Below is a small trained network, with its code and all its weights. Each question gives an input and a class and asks what happens when units are switched off, that is, made to give their printed mean instead of their output.

import numpy as np


def w(rows, s, z=0):
    codes = np.array(rows[::2]) - 128.0
    scale = np.full(codes.shape[1], s)
    scale[-1] = z or s
    return codes * scale


def f(y):
    return y / 2 * (1 + np.tanh(0.7978845608 * (y + 0.044715 * y**3)))


def log_softmax(a):
    a = a - a.max(-1, keepdims=True)
    return a - np.log(np.exp(a).sum(-1, keepdims=True))


def net(x, mask):
    res = np.array(x, float).reshape(1, 8) / 4 @ E
    y = f(res @ A[0][:, :-1].T + A[0][:, -1])
    res = res + np.where(mask, y, B[0][:, -1]) @ B[0][:, :-1]
    return log_softmax(res[-1] @ U[:, :-1].T + U[:, -1])


A, B = {}, {}
E = w([
[128,129,129,127,128,129],'x0',
[127,130,129,127,129,126],'x1',
[128,177,49,95,234,175],'x2',
[128,148,130,207,87,240],'x3',
[129,127,126,127,129,126],'x4',
[125,105,91,241,189,65],'x5',
[126,125,126,129,126,129],'x6',
[253,91,90,123,119,130],'x7',
],0.0057)
A[0] = w([
[127,124,118,167,138,100,49],'n1',
[128,102,159,151,50,91,31],'n2',
[127,108,156,148,65,100,25],'n3',
[132,139,155,47,93,168,114],'n4',
[229,120,110,125,122,130,31],'n5',
[134,110,164,154,41,82,46],'n6',
[131,131,132,157,141,131,73],'n7',
[127,133,115,212,161,75,121],'n8',
[131,133,134,80,147,50,73],'n9',
[128,129,125,152,118,166,47],'n10',
[129,140,97,105,194,167,52],'n11',
[129,136,132,186,108,213,60],'n12',
[125,127,121,129,122,129,103],'n13',
[135,139,96,102,201,171,31],'n14',
[125,113,142,138,96,117,7],'n15',
[134,140,135,169,115,185,48],'n16',
[133,130,125,122,160,150,34],'n17',
[220,126,114,126,123,125,33],'n18',
[130,135,133,58,152,26,83],'n19',
[4,145,152,127,140,124,12],'n20',
[120,112,110,202,160,85,90],'n21',
[222,113,113,125,127,131,44],'n22',
[26,146,142,130,135,125,28],'n23',
[131,136,129,136,125,134,90],'n24',
[130,135,131,175,112,197,57],'n25',
[134,127,131,187,163,95,93],'n26',
[130,135,128,167,113,184,48],'n27',
[128,134,139,55,91,165,109],'n28',
[127,130,140,57,94,166,115],'n29',
[121,133,90,100,205,179,70],'n30',
[122,112,127,84,146,71,52],'n31',
[124,119,123,119,124,134,140],'n32',
[131,142,142,63,94,161,105],'n33',
],0.012,0.0014)
B[0] = w([
[145,140,118,141,149,118,142],'n1',
[78,163,104,90,122,86,228],'n2',
[92,157,109,99,119,100,197],'n3',
[171,145,105,186,184,104,254],'n4',
[155,105,168,148,47,120,218],'n5',
[67,170,102,88,123,79,247],'n6',
[131,131,128,131,146,135,131],'n7',
[171,142,110,185,190,105,225],'n8',
[113,103,129,109,148,206,194],'n9',
[125,117,132,109,141,153,151],'n10',
[81,154,112,101,114,85,213],'n11',
[115,105,138,88,159,221,251],'n12',
[125,124,132,128,131,125,124],'n13',
[76,157,112,100,108,79,223],'n14',
[113,140,120,112,121,116,135],'n15',
[118,107,129,104,146,179,192],'n16',
[118,134,117,109,123,117,133],'n17',
[148,101,163,146,64,116,200],'n18',
[113,112,137,89,154,255,240],'n19',
[183,91,174,145,17,109,238],'n20',
[171,137,109,172,184,102,208],'n21',
[154,104,169,142,58,115,211],'n22',
[169,93,162,143,51,114,209],'n23',
[127,129,128,126,128,135,125],'n24',
[117,106,131,100,150,195,215],'n25',
[154,139,115,161,164,114,178],'n26',
[119,111,131,106,146,178,188],'n27',
[159,133,113,176,180,102,234],'n28',
[152,130,114,181,178,104,230],'n29',
[69,166,116,94,117,73,241],'n30',
[116,107,134,112,145,183,170],'n31',
[124,123,129,135,132,124,133],'n32',
[160,134,110,166,172,105,221],'n33',
],0.031,0.0037)
U = w([
[192,140,97,201,208,114,255],'0',
[103,81,145,73,159,253,86],'1',
[169,80,194,142,17,115,101],'2',
[42,187,96,73,111,80,69],'3',
],0.0066,0.00079)

Each question gives the input, the list of numbers given to net, and the class t.
The units are the neurons (one row each of A and B). Each row of codes is followed by its name. A weight is (code - 128) times the scale printed after its matrix; where a second scale follows, it is the last column's (A, B and U).
mask holds one flag per neuron, in row order. A switched-off neuron (its flag False) gives its mean, the last column of its row in B, instead of its output. The means were averaged over made-up inputs and are rounded, as every weight is.
A unit's drop is (log p(t) with every unit on - log p(t) with that unit switched off) / (log p(t) with every unit on - log p(t) with every unit switched off).
The circuit of an input: a set's keep is (log p(t) with only the set's units on - log p(t) with every unit switched off) / (log p(t) with every unit on - log p(t) with every unit switched off). Starting from the 12 units with the biggest drops (on a tie, the unit counted first), units are removed one at a time, each time the one whose removal leaves the highest keep (on an exact tie, the one counted first), for as long as the keep stays at least 0.8.
circuit, biggest first: the units of the circuit, biggest drop first
top k neurons: the k neurons with the biggest drops, biggest first
drop of u: that unit's drop, to one decimal
input [-2,3,-6,6,-1,4,-3,2], class 1: circuit, biggest first => n12
input [-6,2,0,-8,-6,-8,-5,-7], class 0: top 2 neurons => n4; n28
input [-3,7,-8,-1,6,4,7,7], class 3: top 2 neurons => n6; n2
input [-1,7,7,2,-4,6,1,-8], class 2: top 2 neurons => n20; n23
input [7,-2,-1,3,-1,-1,1,-4], class 2: top 2 neurons => n19; n20
input [6,-4,8,-1,8,-6,2,3], class 3: top 3 neurons => n30; n14; n11
input [-1,2,-2,7,-2,-5,-2,6], class 1: top 2 neurons => n12; n25
input [4,-6,-7,-7,-7,2,5,-4], class 1: top 3 neurons => n19; n9; n31
input [3,-3,8,-3,1,2,6,7], class 3: top 4 neurons => n30; n14; n11; n20
input [-7,-1,-2,-6,-4,-6,-1,5], class 0: top 3 neurons => n4; n28; n29
input [-8,-5,6,-4,-6,1,-4,6], class 2: top 3 neurons => n5; n22; n18
input [5,-7,7,-1,-4,-7,-8,-7], class 0: top 4 neurons => n4; n28; n29; n33
input [-8,3,5,-7,8,-8,-2,6], class 0: top 4 neurons => n4; n28; n29; n33
input [-5,-4,-6,-7,5,-3,-6,0], class 1: circuit, biggest first => n19
input [1,7,-1,6,-3,-3,-5,6], class 1: drop of n10 => 0.1
input [1,4,-7,-2,-6,-8,-7,0], class 0: drop of n28 => 0.1
input [0,-5,-3,-7,-6,6,-4,5], class 1: drop of n28 => 0.2
